Below is a small trained network, with its code and all its weights. Each question gives an input and a class and asks what happens when units are switched off, that is, made to give their printed mean instead of their output.

import numpy as np


def w(rows, s, z=0):
    codes = np.array(rows[::2]) - 128.0
    scale = np.full(codes.shape[1], s)
    scale[-1] = z or s
    return codes * scale


def f(y):
    return y / 2 * (1 + np.tanh(0.7978845608 * (y + 0.044715 * y**3)))


def log_softmax(a):
    a = a - a.max(-1, keepdims=True)
    return a - np.log(np.exp(a).sum(-1, keepdims=True))


def net(x, mask):
    res = np.array(x, float).reshape(1, 7) / 4 @ E
    y = f(res @ A[0][:, :-1].T + A[0][:, -1])
    res = res + np.where(mask, y, B[0][:, -1]) @ B[0][:, :-1]
    return log_softmax(res[-1] @ U[:, :-1].T + U[:, -1])


A, B = {}, {}
E = w([
[195,33,151],'x0',
[163,187,82],'x1',
[62,23,105],'x2',
[172,110,154],'x3',
[102,131,254],'x4',
[182,183,132],'x5',
[143,99,194],'x6',
],0.0099)
A[0] = w([
[182,119,74,221],'n1',
[79,102,200,24],'n2',
[175,74,10,246],'n3',
[50,133,119,58],'n4',
[227,160,127,214],'n5',
[10,142,96,250],'n6',
[59,172,75,148],'n7',
],0.012,0.0023)
B[0] = w([
[159,142,66,190],'n1',
[200,61,113,197],'n2',
[160,101,65,255],'n3',
[96,127,132,177],'n4',
[155,235,97,211],'n5',
[27,108,158,241],'n6',
[10,169,97,212],'n7',
],0.012,0.01)
U = w([
[120,2,188,250],'0',
[22,137,106,99],'1',
[158,225,180,118],'2',
[156,99,16,60],'3',
],0.015,0.0023)

Each question gives the input, the list of numbers given to net, and the class t.
The units are the neurons (one row each of A and B). Each row of codes is followed by its name. A weight is (code - 128) times the scale printed after its matrix; where a second scale follows, it is the last column's (A, B and U).
mask holds one flag per neuron, in row order. A switched-off neuron (its flag False) gives its mean, the last column of its row in B, instead of its output. The means were averaged over made-up inputs and are rounded, as every weight is.
A unit's drop is (log p(t) with every unit on - log p(t) with that unit switched off) / (log p(t) with every unit on - log p(t) with every unit switched off).
The circuit of an input: a set's keep is (log p(t) with only the set's units on - log p(t) with every unit switched off) / (log p(t) with every unit on - log p(t) with every unit switched off). Starting from all 7 units, units are removed one at a time, each time the one whose removal leaves the highest keep (on an exact tie, the one counted first), for as long as the keep stays at least 0.8.
circuit, biggest first: the units of the circuit, biggest drop first
k most important neurons: the k neurons with the biggest drops, biggest first
drop of u: that unit's drop, to one decimal
input [8,-7,-8,-7,-5,6,7], class 2: circuit, biggest first	n5
input [-4,1,-4,6,6,-5,4], class 0: circuit, biggest first	n5, n2
input [1,2,7,8,1,-2,-3], class 0: 3 most important neurons	n5, n7, n1
input [5,-8,-6,4,0,3,-8], class 2: 3 most important neurons	n3, n5, n2
input [-4,0,6,-1,5,7,1], class 0: 3 most important neurons	n5, n7, n2
input [1,7,-1,-8,-3,-3,-8], class 1: 3 most important neurons	n7, n6, n2
input [4,-2,6,-7,-2,2,-8], class 1: 3 most important neurons	n6, n2, n7
input [0,-1,7,-5,-8,-4,-1], class 1: 2 most important neurons	n6, n7
input [-2,5,2,-2,-5,-4,-8], class 1: drop of n7	1.2
input [-7,3,-4,0,-7,-4,-6], class 1: drop of n1	0.0
input [-6,-7,5,-4,8,-2,7], class 0: drop of n2	0.2
